Each row is followed by its class.
[-460 -126  161 -231 -510 -105  -64 -334  122  388  247 -272  -24 -191
  -55 -429 -364 -405  155 -372 -106 -234 -189 -384 -694 -262   84  102
  348  389  454 -260  -15   70 -157 -339 -196 -710   89] => K_427
[ 191  -84  161   47  113   90   63  130  -36  172   78   36 -137  -46
   17  -13 -156  153  190  144  299   84 -373 -192 -227  107 -129   40
  267  170  283  241  -11  -22  106  -22  -67 -154 -174] => K_260
[ -47  -91  -79   39 -155   80  350  305  -71  103  332   98   37  -12
  -76  -96   73  -71  262  -49  378  -48 -141  133 -115  154 -241  -10
  159  -18   56   87  -48 -145   90   87   37  -66  -39] => K_328
[  13  143   66   23  -65   34 -453  162  -56  123 -131  -30 -156   -7
  200  109   33  173 -158   30  191 -174  -11  162 -258  219  122  219
 -208  199  167   28   77  293  219    2   79 -290  -48] => K_909
[-371  291  -36  215  289 -138  213  -56  317 -379 -294 -242 -102   28
  144  134 -155  -79  257 -623   21  130  -77  242  363 -252 -302 -564
  240 -392 -103 -404 -304 -191  122  -11 -117 -151 -153] => K_427
[-136  316  314 -302   80  114 -281  -56 -300  -80  -33  -18 -138  125
   76  278 -122  195  -38 -128 -464   27  138    8  200  -91    4  165
 -177   53   22  -31 -136  174  -52  101 -239 -561  323] => K_909
[ 189 -124  -89   53   99   52   25   -9  -26   42  122  279   13  -69
  -72  185    9  125  168   14    3  251  -26  -98 -224  121  178   73
  195  -16   47   24  -34 -147   -2   31  -48 -105  194] => K_206
[  88 -168  -72   17   76   78   30 -141  -18  -37  140  125   56  -17
 -132  102  169  107   72  167 -118  116   83  -48 -133   28  111   43
  226  -88  -61   37   31  -16  -52   26 -104   35  142] => K_909
[ 144 -254    7 -163   48   88   34  107   11  130   33  303  110 -241
  -76   25    2   70  246  208  -40   89 -236   39 -265    6  -87  -59
  103  335  -11  207  -26    8   50   18   71  -18  139] => K_206
[-403  -70  -11 -391 -107   74 -290  270  154 -163 -246  253  -32  174
    8  241  151  218   78   83 -180  104  -45  -66   40 -119  -61 -307
  235 -298   57 -373  -81  -40 -350 -179 -104   39  -77] => K_909
[ -68  -20  -90    1   43   77   11  106   72    4   79   40 -126   -5
    7  105   21  173  108   22  -24   26   63 -112 -137  192  133  126
   96   34   90   27 -114  -49   78   71 -104  -35  120] => K_649
[-144  327 -208  297   42 -218   86  140  425 -182 -375 -427  -66  312
   66  -43 -123 -103 -190 -381  -84  106  301  191  324 -122  -15  289
 -532 -517 -124 -345  136  -19  -96   61  384  341  -90] => K_649
[ -35  207   82  313   -4 -164 -245  116   16   32 -167 -169 -154  219
  133 -169  -90   89 -360  -51   27  -73  -12  -71   -7   25  145  376
 -224 -218   69    1  273  138  236   32  162  241   -5] => K_909
[ 248  -40   99  -28   67  116  168   14 -155   93   85  189  -59   14
  -12  -22  -50   59   74  192  101  -26  -22 -181  -35  101  218  178
    1   50  105  348  101  -37   45  126  -44   17  -38] => K_649
[  44  178  -89  418  155 -132 -265  173  134  -94 -289  -72 -170  104
  216  -47  -29  187 -368 -181   72  191   28   59  103  -27  -88   10
  304  -22   -7  -94   23   -3  226 -132   99  191  -81] => K_909
[ 139 -147  123   -2   93   60  142  147  232  120 -455  243   68 -216
   -2  -65   15  189  408   46   42  388 -598  -58 -114 -115 -167 -546
  590  -54   29  -88   30 -472  -83  -70 -203  186  330] => K_328
[ -45  -42  -92  106  -65  -15   29  -82  -21   -4   72   31  114  122
  -21   36   68  -45  -65   67   73  -19   67  102   50   81  122  -26
  -77 -146 -110  134  -12    1  -95   11  -12  170   -9] => K_206
[-127  -39  -76   87  -20  -10    5  -84  -87    4   94   36  109  184
  -15  103  115  -24  -62   27   37   15  135   72  117  100  124  -71
  -36 -271  -63  141  -67    9 -110  -31  -66   19  -37] => K_328
[-446  191    3  -21   31  120 -268  260  -45 -221 -567 -188  -53   32
  421  205 -195  165  -80   33 -396  370   59   35  498 -152   33 -269
  131   25  -76  -26 -169 -382   32   -7 -324  610    1] => K_167
[-228  -80   71    5  -69   84  200  293  243  246   49 -215 -117  101
  -28  151   10  170  277  322  303   49 -226 -156  -57  262 -195 -189
  286 -116  220    4 -170  -70 -218  -80 -213   64   -4] => K_649
[ 263 -107   86 -217  367 -175   40  -59 -109 -212 -321  359  130 -122
  -19  518 -158   21   96  121 -274  264  -76  -63  305 -417  -24  -56
  -33 -225 -311 -100  -30   44 -101 -164 -141   26   -9] => K_167
[ 180   11  -60   37   77   49  -41   13  -74  -54  -51  148   61   64
    5  124  -32 -100 -151  164 -134   -6  187   14  270 -122  -13   10
  -22 -116 -192   16  -40  -38 -146 -108   15  212 -143] => K_167
[ 533 -163  -72  192   40  394   52  223 -146  241  -49   96   -2   62
 -323  419 -229  -64   85  525 -248  127   32  -46 -338  396  235  423
 -516  221    2  386  -51   66 -202  166  269  210 -106] => K_206
[  31  -93 -107   29  -21   39  -98  133  149   70 -129  107  -12  -28
   12  -30 -150   97  -11  -63  -80   28 -207  -73 -171   87  135   79
 -132  177   68  154  -26  -40  103  -41   35  160  104] => K_206
[ 416 -235   66  191  119  103  -64  -34  179  166 -106  326 -102   60
 -218  199  -37  335  261  549 -265  153 -295 -262 -292  427  615 -155
  124   95 -177  325 -274 -119 -170  136  -11  230  238] => K_427
[  76 -137  -32  111  155    7 -236   11   31   -5 -149  195   74   30
  139  122  107  120 -273  221 -137   24   25   36  -15  -66  103   47
 -100   69    9  278  288  180  109   45  133  266   -8] => K_145
[ 233 -124   98   38   17 -103  -59 -158 -129   49    6  151  106    9
   83  -56  117  -74 -261  254  -16   -2   48    5  254 -241  -47    4
  130   27 -143   46  150  -47  -66  -74   58  194  -99] => K_843
[-192  178   92  100   11    2 -343   16  129   60  -27 -243 -318   77
  157 -241   88  500 -285 -134   78  147 -231  -94  105  264 -231  -86
  475  269  151 -250  112  -68  199  -82 -178 -236   73] => K_427
[  65  -94  -74  -34   46   73   83   40  -15  -29  153    0 -139  -85
  -84   30   88  153  249  160   53   41   95 -121 -119  144  137  145
  214  -50   15   -3 -127 -101  121   25 -178  -49  153] => K_260
[ 355  -91   62  188   98  -54  -56 -113 -279    8  129  293  130   97
  121   24  204 -102 -354  255   -4  -30  164  180  419 -153  -90 -113
  135  -22 -231  160  193   56  -20  -17  156  138 -157] => K_167
[ -96   13 -167   99   96   36 -124  -64    5   -4    7  143  -25  -22
   -5  184   27  145  147 -140   43  244   15   16 -173  156   31  -25
  198  -44   82 -166 -116  -46   20  -11  -89 -244  157] => K_427
[ 523 -195 -153  -15  -13   17   -5  -32 -270 -118 -122  486  302  -89
 -107   55  133 -121  -26  107 -202  214  -12  310  121 -249 -325  -86
  -31  -20 -358  -75  191  -34 -202   34  246  157   42] => K_145
[ 155  -84  -82  178  -31  164  134  181   87  256  212  -40  -17   23
  -54  -63 -108   55  169  185  389   73 -230   -3 -208  319   -1  160
  -21   89   64  405  -61 -222   -5   81  134  267  -63] => K_145
[-308  160 -178  109  276  300  114  119  244   89 -238 -206   53   16
  -18  227 -351  173  341   96 -320  389  129 -271  -60   89  147  254
   55 -278   85  176 -119 -377 -109    1 -429  376  272] => K_145
[ -63  -31   -8  -32  -56  -12  -41  -58  -97    2   54    9   44   91
    5   79   94   -1  -38   46   35  -84   69   57   74  119  127  -95
  -95 -107  -38   84  -88   69  -58  -34  -50  -92  -48] => K_328
[ 188  -69 -127  208  -74  -39  -66    2 -186   33   18  266  135  -53
   36   -2  139 -169 -220   51    6 -121   -6  268  -40   64  -87  -73
 -239   56 -131   99   43  104  141  104  206  113   -1] => K_328
[  76  -10  -26  110   93   14  200  217  106   46   13 -231 -120   73
  -17 -147  -36  -10  -37  -22  181   -5  -17  -71  -22  136   63  188
 -132   15   50  177  153 -119  136   43  217  331 -193] => K_260
[-147   50   51  310  -89  -18   90 -262 -212  366  284  408  390  132
   60  -60   47 -207 -507 -102 -133  150 -140   70  -73 -213   31   93
    2  165  223  190  309  -77  -75  152  -40  -13  214] => K_328
[ -12 -109  -94 -125   13   19   49   10   22  -89   73  -43  -42  -85
 -126   36   54   97  161  110  -82   26   71 -137 -170   17   43   92
  150 -108  -19 -128  -36  -32   21  -67 -194   77  104] => K_206
[  51 -109  -32  -71   -6  119   99   29   50   60   20  107  -49  -32
  -89   39   26   95  167  147 -110  136  -28 -107 -140    2   60   39
  238  -25   46  -11   -4 -192  -80   34 -157   52   89] => K_649
[ 538 -274  262 -496  -37  -32  -29  -69 -379 -127  169  247  118 -244
 -128  428  197  -42 -105  564 -209 -379  255   25  414   19  101  133
 -450  138 -502   78   58  329  -77  -32 -135 -349 -128] => K_167
[ -78  -45  -31  121  -51  -55   33 -159  -31   59  123   -8  107  156
   26   40   70  -83 -109  -40   61  -29   78   50   87   30  140  -41
  -39 -183  -33  144  -21   35 -139  -48   -3   70  -78] => K_843
[ 281 -314    9  102  119  230  108  131  103  221  183  415   23  -10
  -93  219   49  212  232  343   72  286 -302  -73 -236  168  137 -253
  445  247   63  412  -49 -175 -148  102   52  184   83] => K_649
[  66  -69  -70   94   47 -143  -91   83 -107  -52  -55   31   18   85
  204   14  176  -22 -274 -162  118  -89   80  127  289   69 -168   47
 -176   67  -54 -138  267  185  131  -57  319   31 -261] => K_427
[-856  -31   61 -504 -179  -86 -119  111  217  -65   92 -125  238   -3
   80  308    2 -235  -26    7 -200 -196  252   48   96 -332 -182 -357
   -2  196   75 -275 -284  247 -394 -232 -128 -323 -185] => K_167
[ -37    9   99  -25   59   -8  -95 -200  106  110  -17  -84   51   96
  167  -40  130   15 -193  -38 -122 -191  -63   49  -87   30  125   68
 -378  177  140  194  258  250   -8  137  149    6  -99] => K_167
[-153   24   28  -44  -76  -43  183  110  133   95  191 -122  -75   90
  -29 -128 -207  -13  104  -74  231   87  -76 -149  -63   12   -4  127
  155  -16  199   40  -83 -137  -82  -69   26 -202  -91] => K_167
[  72   -2   58  -41  -89  202  117  244   44  151   68  -79 -101   26
   48  -13  -84   54  106  196  303  -83 -150  -46   35  141 -148   52
   34  124  135  216  -92 -156  -34    3  -96   94 -237] => K_843
[ 197 -161 -109  301  208  142  307   -2    0  -21  197  198  153  128
 -108  153   90    9  -25  200  401  184  -75  156   57  109 -133  -75
  252 -125   -8  318  152  -53 -126  109  256  227 -129] => K_649
[-444  -23  136 -157 -191 -119  -79 -140  226  240 -146  -16    2  -51
  147 -302 -371 -141  204 -485 -412   78 -225 -134 -172 -246  503    5
 -231  206  265  219 -116 -191  105   23    2 -252  510] => K_260
[ -23  -46  -52   90  -42  -12    6 -143  -85   50   83   89  137  162
   -5   34  134  -38  -87   45   68    9   69   87   75   87   92  -47
  -66 -136  -87  185   34   48 -134   26   -9   55  -38] => K_909
[ 44 -45 -64 -17  60  -2 -57  20 -57  22  72 128 -46 -17  40  97 128 100
  88 123  56  67  98 -79 -47 128 122  28  22 -18 -20  50  13  11  39  56
 -54  57  64] => K_260
[ 133  -94   57 -174  -65   89  -83   28   52   89   26  183   28 -106
   17    6   17   95  114   64  144  -98 -359   57 -115   41 -178 -235
  115  226   82  -64  -70  -32  -52  -54  -31 -254  -81] => K_328
[ 199  -91 -152  130   77  -62  -58  -61  -27  -76    8  207  121   55
   -5   71  154  -41 -159  155   98  119  147  154  189  -68  -97  -65
   86  -54 -217  -32   74   59 -141  -57  239  173 -120] => K_260
[ -70  -65 -137   82  -55  -44   22 -104  -87   26   87   64  147  159
  -31   55  118  -68  -81   22   32  -29  109   97   87  108  158  -30
 -151 -201 -117  109  -15   26  -99  -16   19  101   10] => K_328
[-237  255   34  233   63  -41  -81  140   86   55  -55 -234 -135  164
  141  -78 -119   76 -112 -161  210  -78   72   40  114  138  109  113
   24 -110  108  -18   25   -1  193  -56   30  -95    9] => K_206
[ 136 -286 -265  146   45  -40  138 -236  307  -35  -55  712  494   73
  -23   63  379 -182 -331  325 -238  -43  -41  135  161 -421  100 -591
  233   30 -230 -129  188 -156 -352   20  105  602  -14] => K_328
[ 203 -264  224 -357  143 -113 -210 -550 -165  169 -198  447  470 -293
  -36   52   88   58  192   85 -281  337 -429  -11 -125 -362  264 -321
   39   75  -90  -46  262  -32 -267 -118  -74   19  383] => K_427
[ 237  -17   20   78  -95  -45   16  -39 -133    6   -1  248  165  -28
  -98 -146  -44 -277 -164  -30  -13   38   45  254  143 -284  -64  -50
   13  -34 -201  -41  151  -10 -106  -78  360   42   68] => K_206
[ 482   51  135  192  -15  -20  -52  212  192  353 -115  201  -56 -222
 -128 -126  -97  -34 -151  442  235 -100 -213 -157 -472  137    0   50
  -47  457  123  111   85   83   25   85  195   -3   -3] => K_649
[ 135 -116   71   32  171   51  143   36  165  111  162  120  -52    3
   74  170   60  146  -13  227  247   62  -97 -138  -52  121  -44  -39
  252  268  181  231  -75    3  -68   21   -3 -165 -248] => K_260
[ -61  -77  -45  -15  -33  -51   -2  -82 -153   -3  122   98  132   72
   25   69  144  -44  -45   86   51  -40  120   66  117   67  103  -54
  -64 -131  -83   93   25   57  -61   -5  -53    5   -6] => K_167
[ 152 -157  105  191   76   31  171   59   34  175  217   20   42  134
  -37  -60  -25   41   46  365  277  122  -57  -65   97    7  -92   28
  375  -92   30  272  102 -111 -106  -51   59   99 -162] => K_427
[ -78  -55  -71   60  -36  -43   22  -90  -89   11  143   25  125   88
    9   94  111  -86  -79   67  110  -80  151   87   95   89  113  -37
 -132 -169  -86  155    0   84  -78  -12   17   40  -55] => K_145
[ 161  -73 -150  216   24  -94  225  146  -47 -101   16  118  141   46
  -53   15  -10 -214   -5 -144   71  125   39  231  216 -152 -178  -96
  131 -264 -271 -142   14 -121 -110  -87  337  352 -147] => K_649
[  45    1  -42  243   44   97  193  245   91  162  252    7  -68  131
  -70  -45  -96   12   31   75  464  151  -97   62  -45   95 -233   75
  310   -2  136  166   24  -95  -22  -33  211   19 -136] => K_427
[-607  201 -203 -142  -21  -55  106  294  -90 -181  -94  -94  121  -41
   -3   22  -73 -238   -7 -266 -204  190  608  -75  505 -136  157  116
 -306 -226 -125 -295   -9 -339  135    0  -83  261  189] => K_206
[ 357   -9 -156  412  401  293   64   63  140 -245  144  419 -129   58
 -103  515  149  214  -75  104   97   52  -58   15  244  282 -237 -123
   87   38 -146  117 -252  150   21  194  210  161 -162] => K_909
[ -47  -56  -36  115   -3  -28   48  -96  -74   20   99  114  100  111
   43   85   67  -54  -83  -21   43  -13   66   84  107   39  140  -53
   -2 -158  -55  165   -7   11  -65   13    0   68  -51] => K_649
[-881  374 -101 -442 -313  151 -435  507  409   33 -433 -430 -275 -207
  106    9 -192   73  155   36  127 -425 -258  226 -584 -180 -442 -100
  -21  280  424 -746 -260  204  180 -211 -303 -158  197] => K_909
[ -91 -142 -171  101  342  208  221 -218  439  256 -159  336  253   16
    0  301   49  299  323  309 -165  544 -125 -263  -77  -27  318 -320
  690 -324   70   50  104 -480 -358 -124 -571  281  126] => K_909
[  91  -41 -109  144   87   45   72  -46   91  101  116  177  -45  -41
  -58   66   15   62  171   -9  -18  102 -109 -100 -344  142  102   27
  112   -9  100   18   -7  -71   49  120  -68  -55  147] => K_167
[ -83  -18  -94  117  -36   -9    6  -52  -93   -6   67   82  133  111
    4   83   97  -77  -94  -29   47   -7  106  129  106   77  123 -114
  -77 -195  -81  105  -38    6  -55  -13    8   58  -15] => K_328
[  -7  -95 -114   76  -82    5   11  -76 -122   62  110  109  160  111
  -15   84  135  -78  -18  105   78   20  114  134   56  103   72  -96
  -46 -177 -140  182   -4   42 -137  -15  -30  125  -32] => K_909
[ -33  -81  -57   62  -94  -18   24  -65 -115   44  122   99  157  140
  -51   14  112  -54  -47  -12   15   46   70  105   80   58   95  -90
   14 -158 -111  135  -10  -18 -145  -32   -2   -1   18] => K_328
[  69   60   -1  150  -39   -1  -16   34  -36  -50  105 -109 -111  113
  -71  -89 -125   21 -168 -108  -37  -62   90 -167 -127   28  177  384
  -65  -51   40   95  142   88   79   18   63   86   21] => K_843
[  64 -151  -44 -199  184  -47 -445 -410   28  159 -266  639  367 -110
  -81  326  226  103 -122  580   67  375 -218   58   48  -98   -5 -899
  350   -1 -174 -292  241   54 -522 -217   46    8  316] => K_909
